Below is a small trained network, with its code and all its weights. Each question gives an input and a class and asks what happens when units are switched off, that is, made to give their printed mean instead of their output.

import numpy as np


def w(rows, s, z=0):
    codes = np.array(rows[::2]) - 128.0
    scale = np.full(codes.shape[1], s)
    scale[-1] = z or s
    return codes * scale


def f(y):
    return y / 2 * (1 + np.tanh(0.7978845608 * (y + 0.044715 * y**3)))


def log_softmax(a):
    a = a - a.max(-1, keepdims=True)
    return a - np.log(np.exp(a).sum(-1, keepdims=True))


def net(x, mask):
    res = np.array(x, float).reshape(1, 4) / 4 @ E
    y = f(res @ A[0][:, :-1].T + A[0][:, -1])
    res = res + np.where(mask, y, B[0][:, -1]) @ B[0][:, :-1]
    return log_softmax(res[-1] @ U[:, :-1].T + U[:, -1])


A, B = {}, {}
E = w([
[115,158,88,170,188,157,111,19,254,214,104,99],'x0',
[121,74,8,86,191,181,133,152,136,64,70,182],'x1',
[42,51,123,129,62,188,44,93,51,188,81,118],'x2',
[44,221,79,206,142,182,121,171,108,76,201,67],'x3',
],0.0059)
A[0] = w([
[110,146,120,155,197,156,114,32,233,195,93,113,98],'N0',
[49,184,90,229,155,189,117,176,117,68,198,59,47],'N1',
[133,97,165,95,53,95,125,234,33,49,147,158,114],'N2',
[207,41,158,69,103,53,141,91,159,176,94,195,68],'N3',
[143,103,154,111,82,117,133,196,70,85,148,139,3],'N4',
[132,101,176,95,78,113,142,219,21,49,147,162,96],'N5',
[230,187,123,127,209,45,223,147,196,67,166,133,62],'N6',
[181,107,160,102,64,117,137,221,23,25,149,143,89],'N7',
[136,107,165,87,73,95,142,214,25,47,149,168,106],'N8',
[43,210,80,199,144,198,120,153,111,66,192,80,71],'N9',
[208,71,172,73,121,66,138,97,154,162,54,191,40],'N10',
[47,66,117,129,46,194,49,94,58,179,71,115,97],'N11',
[217,84,171,62,118,82,129,92,142,170,59,185,49],'N12',
[133,150,95,164,173,167,110,31,223,197,115,94,72],'N13',
[56,71,116,123,54,198,58,82,32,180,70,110,96],'N14',
[114,76,11,64,215,203,132,150,140,67,80,202,64],'N15',
[128,144,116,162,183,190,116,36,228,190,111,93,57],'N16',
[226,205,124,128,191,48,207,158,198,65,150,145,80],'N17',
[32,68,123,133,67,195,33,112,70,186,74,125,69],'N18',
[157,189,243,168,56,76,117,97,112,203,199,41,69],'N19',
[127,186,239,160,51,54,124,81,107,198,200,69,74],'N20',
[136,80,6,86,215,218,128,144,127,62,86,174,75],'N21',
[39,215,76,191,132,175,131,183,117,54,202,63,104],'N22',
[209,56,161,72,118,50,135,88,146,167,67,178,54],'N23',
[47,72,112,132,46,208,47,72,61,178,78,122,83],'N24',
[117,94,3,80,222,211,122,138,128,34,71,186,60],'N25',
[208,185,127,121,209,62,230,167,206,68,159,150,107],'N26',
[117,151,88,165,187,148,89,43,235,195,102,120,104],'N27',
[32,208,98,185,161,196,131,170,103,82,215,54,139],'N28',
[206,37,183,51,114,61,146,88,145,183,60,185,133],'N29',
[133,167,249,167,56,53,99,103,124,193,196,61,90],'N30',
],0.0047,0.0051)
B[0] = w([
[78,181,95,101,153,90,161,91,109,153,108,87,203],'N0',
[161,108,127,58,62,178,108,151,90,195,109,111,201],'N1',
[79,175,87,108,168,85,163,78,121,154,106,86,250],'N2',
[155,123,128,86,81,181,117,136,87,172,121,128,192],'N3',
[92,152,87,64,108,101,146,219,132,179,110,1,134],'N4',
[80,171,85,107,156,89,154,90,128,159,110,85,233],'N5',
[102,101,200,97,143,133,69,159,165,115,183,59,220],'N6',
[81,163,95,112,150,87,143,89,121,155,110,76,238],'N7',
[77,182,84,105,169,85,170,83,121,160,108,77,239],'N8',
[171,110,133,69,68,180,112,139,87,185,108,132,209],'N9',
[148,109,131,66,75,174,104,164,93,178,117,108,173],'N10',
[110,114,177,121,162,127,86,139,163,100,189,100,214],'N11',
[148,117,124,90,82,168,121,142,97,159,124,110,174],'N12',
[75,174,74,94,160,85,171,110,118,167,103,57,187],'N13',
[113,123,173,122,162,120,82,141,158,102,179,106,215],'N14',
[135,89,115,178,74,114,147,198,167,97,86,119,202],'N15',
[83,174,81,87,148,80,166,129,114,168,102,53,180],'N16',
[101,98,198,99,162,140,62,152,174,108,194,65,223],'N17',
[111,109,191,108,162,126,78,168,176,108,191,79,198],'N18',
[135,86,102,174,77,114,151,187,159,86,85,121,207],'N19',
[140,76,88,191,72,108,161,216,187,86,66,135,206],'N20',
[140,96,115,179,84,104,151,183,158,89,88,114,202],'N21',
[161,118,142,78,85,179,108,99,85,173,111,154,240],'N22',
[166,109,122,60,67,178,115,145,90,184,123,119,182],'N23',
[116,110,178,109,156,124,85,143,163,97,182,90,208],'N24',
[136,88,108,182,65,105,159,206,170,94,79,114,208],'N25',
[101,92,193,117,153,128,69,136,158,103,196,98,241],'N26',
[83,168,99,111,152,91,158,92,120,143,110,90,205],'N27',
[172,112,138,103,90,169,119,86,88,155,113,157,254],'N28',
[157,134,137,113,103,167,108,92,93,156,118,154,243],'N29',
[146,81,93,186,92,102,155,195,168,82,70,141,213],'N30',
],0.0087,0.0044)
U = w([
[66,201,92,112,169,59,164,94,116,157,113,97,122],'0',
[109,106,188,121,160,132,75,149,170,89,251,109,108],'1',
[190,122,135,97,87,212,114,118,66,178,116,147,120],'2',
[144,92,106,196,89,94,160,194,171,67,64,138,112],'3',
[149,160,146,188,199,118,132,17,113,69,169,249,250],'4',
[148,143,113,155,173,128,147,137,112,124,167,172,73],'5',
],0.012,0.015)

Each question gives the input, the list of numbers given to net, and the class t.
The units are the neurons (one row each of A and B). Each row of codes is followed by its name. A weight is (code - 128) times the scale printed after its matrix; where a second scale follows, it is the last column's (A, B and U).
mask holds one flag per neuron, in row order. A switched-off neuron (its flag False) gives its mean, the last column of its row in B, instead of its output. The means were averaged over made-up inputs and are rounded, as every weight is.
A unit's drop is (log p(t) with every unit on - log p(t) with that unit switched off) / (log p(t) with every unit on - log p(t) with every unit switched off).
The circuit of an input: a set's keep is (log p(t) with only the set's units on - log p(t) with every unit switched off) / (log p(t) with every unit on - log p(t) with every unit switched off). Starting from the 12 units with the biggest drops (on a tie, the unit counted first), units are removed one at a time, each time the one whose removal leaves the highest keep (on an exact tie, the one counted first), for as long as the keep stays at least 0.8.
circuit, biggest first: the units of the circuit, biggest drop first
unit that matters most: the unit with the biggest drop
top k neurons: the k neurons with the biggest drops, biggest first
drop of u: that unit's drop, to one decimal
input [4,-8,7,-3], class 3: circuit, biggest first : N20
input [-7,-8,5,-4], class 3: top 2 neurons : N20, N30
input [-6,-6,-3,-3], class 0: top 2 neurons : N8, N2
input [-8,1,-8,0], class 0: top 4 neurons : N8, N2, N7, N5
input [4,-7,3,-6], class 3: top 3 neurons : N20, N30, N19
input [4,6,-6,-4], class 1: top 3 neurons : N26, N17, N6
input [-8,1,4,8], class 0: top 4 neurons : N2, N8, N5, N7
input [7,-8,3,6], class 3: top 3 neurons : N20, N30, N19
input [6,-7,-8,5], class 1: top 3 neurons : N17, N6, N26
input [2,1,-7,7], class 1: top 4 neurons : N26, N17, N6, N29
input [2,7,8,-8], class 1: top 4 neurons : N18, N11, N24, N14
input [-4,0,-6,7], class 2: top 2 neurons : N22, N28
input [6,8,0,4], class 3: top 3 neurons : N25, N15, N21
input [2,6,-6,1], class 1: unit that matters most : N26
input [-6,1,-7,-6], class 1: drop of N26 : 1.4
input [1,-2,-4,-5], class 2: drop of N11 : 0.2
input [1,7,4,3], class 3: drop of N0 : 0.0
